Below are the code and all the weights of a small trained network. Each question names an input and a class and asks about switching units off, where a switched-off unit gives its printed mean instead of its output.

import numpy as np


def w(rows, s, z=0):
    codes = np.array(rows[::2]) - 128.0
    scale = np.full(codes.shape[1], s)
    scale[-1] = z or s
    return codes * scale


def f(y):
    return y / 2 * (1 + np.tanh(0.7978845608 * (y + 0.044715 * y**3)))


def log_softmax(a):
    a = a - a.max(-1, keepdims=True)
    return a - np.log(np.exp(a).sum(-1, keepdims=True))


def net(x, mask):
    res = np.array(x, float).reshape(1, 7) / 4 @ E
    y = f(res @ A[0][:, :-1].T + A[0][:, -1])
    res = res + np.where(mask, y, B[0][:, -1]) @ B[0][:, :-1]
    return log_softmax(res[-1] @ U[:, :-1].T + U[:, -1])


A, B = {}, {}
E = w([
[134,162,211,197,87,92,194,94,164,67],'x0',
[132,126,129,132,127,129,132,128,127,126],'x1',
[215,156,125,111,99,163,209,193,120,128],'x2',
[133,67,65,129,69,139,124,165,32,2],'x3',
[81,94,151,87,67,154,182,145,91,221],'x4',
[162,97,152,124,153,228,151,67,130,121],'x5',
[188,191,156,70,202,82,121,111,31,146],'x6',
],0.0091)
A[0] = w([
[41,93,150,138,139,91,77,38,95,124,67],'N1',
[77,100,172,114,76,134,173,115,61,188,37],'N2',
[115,144,217,159,88,87,179,78,114,83,18],'N3',
[100,143,125,121,102,18,133,172,122,135,40],'N4',
[164,73,179,125,154,228,150,8,91,115,47],'N5',
[114,88,109,129,88,130,128,126,38,52,2],'N6',
[151,137,166,106,158,84,139,104,66,125,50],'N7',
[145,174,152,112,152,116,121,100,39,136,48],'N8',
],0.012,0.01)
B[0] = w([
[229,150,124,111,107,186,223,169,120,121,231],'N1',
[203,161,84,175,225,141,74,61,194,7,216],'N2',
[127,58,14,51,188,221,62,128,93,215,214],'N3',
[5,251,176,149,87,67,99,213,58,107,196],'N4',
[19,226,137,148,76,2,97,234,76,121,254],'N5',
[121,185,192,123,188,128,139,68,219,254,229],'N6',
[77,81,87,176,94,180,164,119,210,114,183],'N7',
[83,78,99,184,73,225,169,71,175,116,199],'N8',
],0.0097,0.0065)
U = w([
[119,171,192,125,168,104,146,79,179,251,79],'0',
[79,162,108,152,93,97,116,160,75,120,91],'1',
[74,43,92,186,42,159,144,122,185,111,129],'2',
[127,85,28,52,154,165,65,136,52,187,134],'3',
[180,153,101,170,179,96,77,85,131,35,164],'4',
[131,123,122,137,109,124,148,113,101,143,249],'5',
[229,161,131,110,84,153,229,188,85,124,135],'6',
[170,16,190,88,84,67,118,101,88,126,87],'7',
],0.011,0.014)

Each question gives the input, the list of numbers given to net, and the class t.
The units are the neurons (one row each of A and B). Each row of codes is followed by its name. A weight is (code - 128) times the scale printed after its matrix; where a second scale follows, it is the last column's (A, B and U).
mask holds one flag per neuron, in row order. A switched-off neuron (its flag False) gives its mean, the last column of its row in B, instead of its output. The means were averaged over made-up inputs and are rounded, as every weight is.
A unit's drop is (log p(t) with every unit on - log p(t) with that unit switched off) / (log p(t) with every unit on - log p(t) with every unit switched off).
The circuit of an input: a set's keep is (log p(t) with only the set's units on - log p(t) with every unit switched off) / (log p(t) with every unit on - log p(t) with every unit switched off). Starting from all 8 units, units are removed one at a time, each time the one whose removal leaves the highest keep (on an exact tie, the one counted first), for as long as the keep stays at least 0.8.
units of the circuit, in order: the units of the circuit, biggest drop first
top k neurons: the k neurons with the biggest drops, biggest first
drop of u: that unit's drop, to one decimal
input [-2,-7,8,-2,-4,-5,8], class 2: units of the circuit, in order : (N8, N7)
input [-6,7,-8,-3,-5,-7,2], class 6: units of the circuit, in order : (N1)
input [0,2,-2,-2,6,5,7], class 2: top 2 neurons : (N8, N7)
input [-3,3,-6,-4,0,-1,-3], class 6: top 3 neurons : (N1, N6, N3)
input [5,-4,-5,-4,3,2,0], class 3: units of the circuit, in order : (N3, N6)
input [5,0,-6,8,-6,-8,-3], class 0: top 2 neurons : (N6, N5)
input [4,7,-1,-4,6,-5,4], class 5: top 3 neurons : (N6, N5, N3)
input [-5,7,-6,5,1,5,-2], class 5: units of the circuit, in order : (N3, N6)
input [-2,7,-8,1,8,-6,-1], class 4: top 2 neurons : (N2, N5)
input [5,-4,-2,4,3,-2,5], class 2: top 3 neurons : (N7, N8, N5)
input [-3,1,5,-5,-7,-7,2], class 1: top 2 neurons : (N4, N2)
input [4,3,7,-2,2,-8,5], class 1: top 2 neurons : (N4, N1)
input [7,-7,1,-1,3,-5,5], class 3: top 2 neurons : (N3, N5)
input [-4,2,0,-6,-4,7,-5], class 1: units of the circuit, in order : (N5, N6)
input [-4,-1,-6,-1,-2,-2,4], class 6: top 2 neurons : (N1, N3)
input [-5,8,-5,1,-4,4,7], class 5: top 4 neurons : (N1, N5, N3, N2)
input [5,-1,-8,-6,-6,4,6], class 6: top 2 neurons : (N1, N6)
input [-1,5,5,-6,7,-5,4], class 4: top 2 neurons : (N2, N6)
input [2,0,0,4,2,5,8], class 2: top neuron : (N8)
input [-1,5,2,-6,1,-8,3], class 1: top 2 neurons : (N4, N6)
input [-2,4,-1,-6,1,-7,-1], class 1: drop of N6 : 0.6
input [-4,5,-6,-6,7,2,-1], class 4: drop of N2 : 0.7
input [-4,-3,5,-4,-7,4,8], class 2: drop of N8 : 0.4
input [3,2,3,-6,8,7,2], class 4: drop of N1 : 0.0
